Below is a small trained network, with its code and all its weights. Each question gives an input and a target symbol and asks what happens when units are switched off, that is, made to give their printed mean instead of their output.

import numpy as np


def w(rows, s, z=0):
    codes = np.array(rows[::2]) - 128.0
    scale = np.full(codes.shape[1], s)
    scale[-1] = z or s
    return codes * scale


def norm(h):
    return h / np.sqrt((h * h).mean(-1, keepdims=True) + 1e-5)


def f(y):
    return y / 2 * (1 + np.tanh(0.7978845608 * (y + 0.044715 * y**3)))


def softmax(a):
    e = np.exp(a - a.max(-1, keepdims=True))
    return e / e.sum(-1, keepdims=True)


def log_softmax(a):
    a = a - a.max(-1, keepdims=True)
    return a - np.log(np.exp(a).sum(-1, keepdims=True))


def net(x, mask):
    ids = ['βγδζθμξπστφψ'.index(c) for c in x.split()]
    T = len(ids)
    res = E[ids] + P[:T]
    r = norm(res)
    for j in range(2):
        rows = slice(3 * j, 3 * j + 3)
        q, k, v = (r @ M[0][rows].T for M in (Q, K, V))
        z = softmax(np.where(np.tri(T) > 0, q @ k.T / 3**0.5, -1e9)) @ v
        o = O[0][rows]
        res = res + np.where(mask[j], z, o[:, -1]) @ o[:, :-1]
    y = f(norm(res) @ A[0][:, :-1].T + A[0][:, -1])
    res = res + np.where(mask[2:10], y, B[0][:, -1]) @ B[0][:, :-1]
    return log_softmax(norm(res)[-1] @ U[:, :-1].T + U[:, -1])


Q, K, V, O, A, B = {}, {}, {}, {}, {}, {}
E = w([
[112,95,135,83,161,171,125,59,180],'β',
[110,4,164,110,136,158,167,115,170],'γ',
[142,185,79,167,113,80,249,142,148],'δ',
[123,116,109,111,184,185,129,8,169],'ζ',
[162,150,163,80,183,125,125,31,181],'θ',
[112,138,94,48,143,11,189,65,149],'μ',
[179,141,188,55,145,115,122,82,161],'ξ',
[145,145,223,71,121,154,118,145,143],'π',
[113,173,188,181,72,87,237,136,116],'σ',
[83,67,205,145,80,223,141,184,94],'τ',
[172,125,103,131,4,59,111,119,195],'φ',
[218,164,151,55,104,138,121,98,107],'ψ',
],0.017)
P = w([
[157,190,142,45,191,253,159,206,254],'0',
[169,147,178,104,167,226,152,167,240],'1',
[156,148,174,101,152,192,143,144,214],'2',
[146,148,167,106,145,172,146,132,188],'3',
[132,149,162,108,136,153,141,116,165],'4',
[133,149,152,116,130,137,132,107,149],'5',
[123,155,144,113,128,125,125,99,129],'6',
[121,160,135,122,130,114,116,91,107],'7',
[120,161,128,128,125,102,107,82,90],'8',
[126,169,113,141,129,98,98,72,73],'9',
[115,182,104,148,124,93,88,64,59],'10',
[115,191,96,157,124,78,72,56,34],'11',
],0.0098)
Q[0] = w([
[119,42,165,119,132,126,83,93,159],'H0',
[131,168,180,200,113,102,236,89,102],'H0',
[117,114,144,189,113,118,115,230,103],'H0',
[176,228,98,152,11,50,165,97,187],'H1',
[73,128,128,210,80,128,254,81,88],'H1',
[50,116,47,139,227,73,130,123,189],'H1',
],0.009)
K[0] = w([
[138,64,105,96,127,155,122,138,175],'H0',
[127,87,106,153,94,92,27,91,2],'H0',
[115,110,135,119,116,166,179,180,126],'H0',
[184,176,98,140,120,75,42,81,73],'H1',
[77,101,39,215,117,76,107,104,53],'H1',
[95,92,70,115,194,107,143,38,180],'H1',
],0.0099)
V[0] = w([
[144,182,163,130,134,85,151,93,165],'H0',
[222,163,169,76,126,116,96,150,82],'H0',
[182,137,66,83,153,135,109,77,157],'H0',
[101,93,148,84,175,161,92,83,141],'H1',
[132,154,105,174,125,131,117,164,48],'H1',
[85,87,124,130,1,78,100,162,128],'H1',
],0.0096)
O[0] = w([
[132,100,202,176,228,129,18,154,85,221],'H0',
[42,134,193,136,146,89,184,108,186,151],'H0',
[121,49,155,104,115,132,120,227,181,195],'H0',
[131,198,35,131,113,136,70,106,87,170],'H1',
[130,119,176,99,112,206,156,171,149,1],'H1',
[181,128,86,107,166,134,119,157,255,76],'H1',
],0.0084,0.0074)
A[0] = w([
[142,73,124,152,60,127,56,133,133,171],'N0',
[121,150,60,143,4,155,97,72,90,58],'N1',
[210,148,143,122,106,116,193,148,127,34],'N2',
[128,65,150,60,198,254,45,89,135,205],'N3',
[154,102,192,109,193,132,139,70,194,186],'N4',
[131,44,164,176,183,180,61,200,151,5],'N5',
[83,175,192,164,97,158,117,131,97,39],'N6',
[204,186,85,152,202,152,150,133,200,81],'N7',
],0.0099,0.0035)
B[0] = w([
[98,130,245,175,109,155,132,146,140,164],'N0',
[58,47,129,113,213,2,85,147,165,170],'N1',
[129,1,89,61,127,116,60,117,128,136],'N2',
[208,241,134,168,90,214,170,99,85,255],'N3',
[127,172,65,122,129,184,93,103,123,208],'N4',
[146,205,22,48,94,173,192,130,92,148],'N5',
[169,75,117,150,122,63,55,107,105,170],'N6',
[165,97,149,194,31,174,54,88,180,134],'N7',
],0.0096,0.01)
U = w([
[157,231,83,96,113,221,128,92,79,201],'β',
[119,131,95,141,77,133,111,133,108,74],'γ',
[189,36,120,88,173,203,111,158,106,139],'δ',
[35,85,49,48,99,84,31,144,61,255],'ζ',
[152,121,103,130,128,133,147,156,97,112],'θ',
[192,167,34,228,107,75,133,201,102,73],'μ',
[130,156,114,172,148,126,172,169,124,94],'ξ',
[136,138,122,174,152,143,156,134,137,80],'π',
[156,96,222,252,121,137,55,52,61,9],'σ',
[152,108,76,124,14,76,193,14,104,83],'τ',
[161,132,60,166,80,153,52,128,228,148],'φ',
[2,195,209,147,36,119,163,130,172,115],'ψ',
],0.0065,0.0057)

Each question gives the input, a string of symbols that net reads in full, and the target symbol t.
The units are the heads (3 rows each of Q, K, V and O) and the neurons (one row each of A and B). Each row of codes is followed by its name. A weight is (code - 128) times the scale printed after its matrix; where a second scale follows, it is the last column's (O, A, B and U).
mask holds one flag per unit, heads first, then neurons. A switched-off unit (its flag False) gives its mean, the last column of its rows in O or B, instead of its output. The means were averaged over made-up inputs and are rounded, as every weight is.
A unit's drop is (log p(t) with every unit on - log p(t) with that unit switched off) / (log p(t) with every unit on - log p(t) with every unit switched off).
The circuit of an input: a set's keep is (log p(t) with only the set's units on - log p(t) with every unit switched off) / (log p(t) with every unit on - log p(t) with every unit switched off). Starting from all 10 units, units are removed one at a time, each time the one whose removal leaves the highest keep (on an exact tie, the one counted first), for as long as the keep stays at least 0.8.
circuit, biggest first: the units of the circuit, biggest drop first
unit that matters most: the unit with the biggest drop
k most important neurons: the k neurons with the biggest drops, biggest first
which heads matter: for each layer, one digit per head in row order, 1 if its drop is at least 0.15 and else 0, layers parted by /
input δ ξ ξ σ, target σ: circuit, biggest first => H0; N3; N6
input ζ σ β θ β, target σ: most important neuron => N4
input ζ β ψ φ, target ψ: circuit, biggest first => N0; N6
input γ μ γ θ τ σ, target τ: 2 most important neurons => N2; N3
input σ δ δ, target σ: circuit, biggest first => H0; H1; N2
input ψ γ δ, target ψ: circuit, biggest first => H0; H1
input ζ ξ ζ ζ π β ξ σ β, target ζ: circuit, biggest first => H1; N1
input γ γ δ τ θ ψ γ, target ζ: circuit, biggest first => H1; H0; N1
input β ζ γ, target β: 2 most important neurons => N3; N5
input δ δ φ γ μ β β μ ψ δ φ, target ψ: which heads matter => 01
input σ μ β π γ ξ τ ζ δ, target τ: which heads matter => 11
input π μ δ φ δ, target φ: 2 most important neurons => N7; N3
input μ θ μ μ μ ζ β μ, target ζ: which heads matter => 10
input ξ θ τ β γ, target β: unit that matters most => N5
input μ τ μ τ, target σ: 3 most important neurons => N1; N6; N4
input π θ μ θ μ ψ ζ σ, target ψ: circuit, biggest first => H1; N3
input ξ τ τ, target σ: 2 most important neurons => N6; N1
input ζ π τ μ σ, target τ: 4 most important neurons => N2; N3; N0; N1
input τ γ θ δ γ θ μ γ β δ, target δ: 2 most important neurons => N2; N3
input σ τ β β μ ζ γ β, target ζ: circuit, biggest first => H1
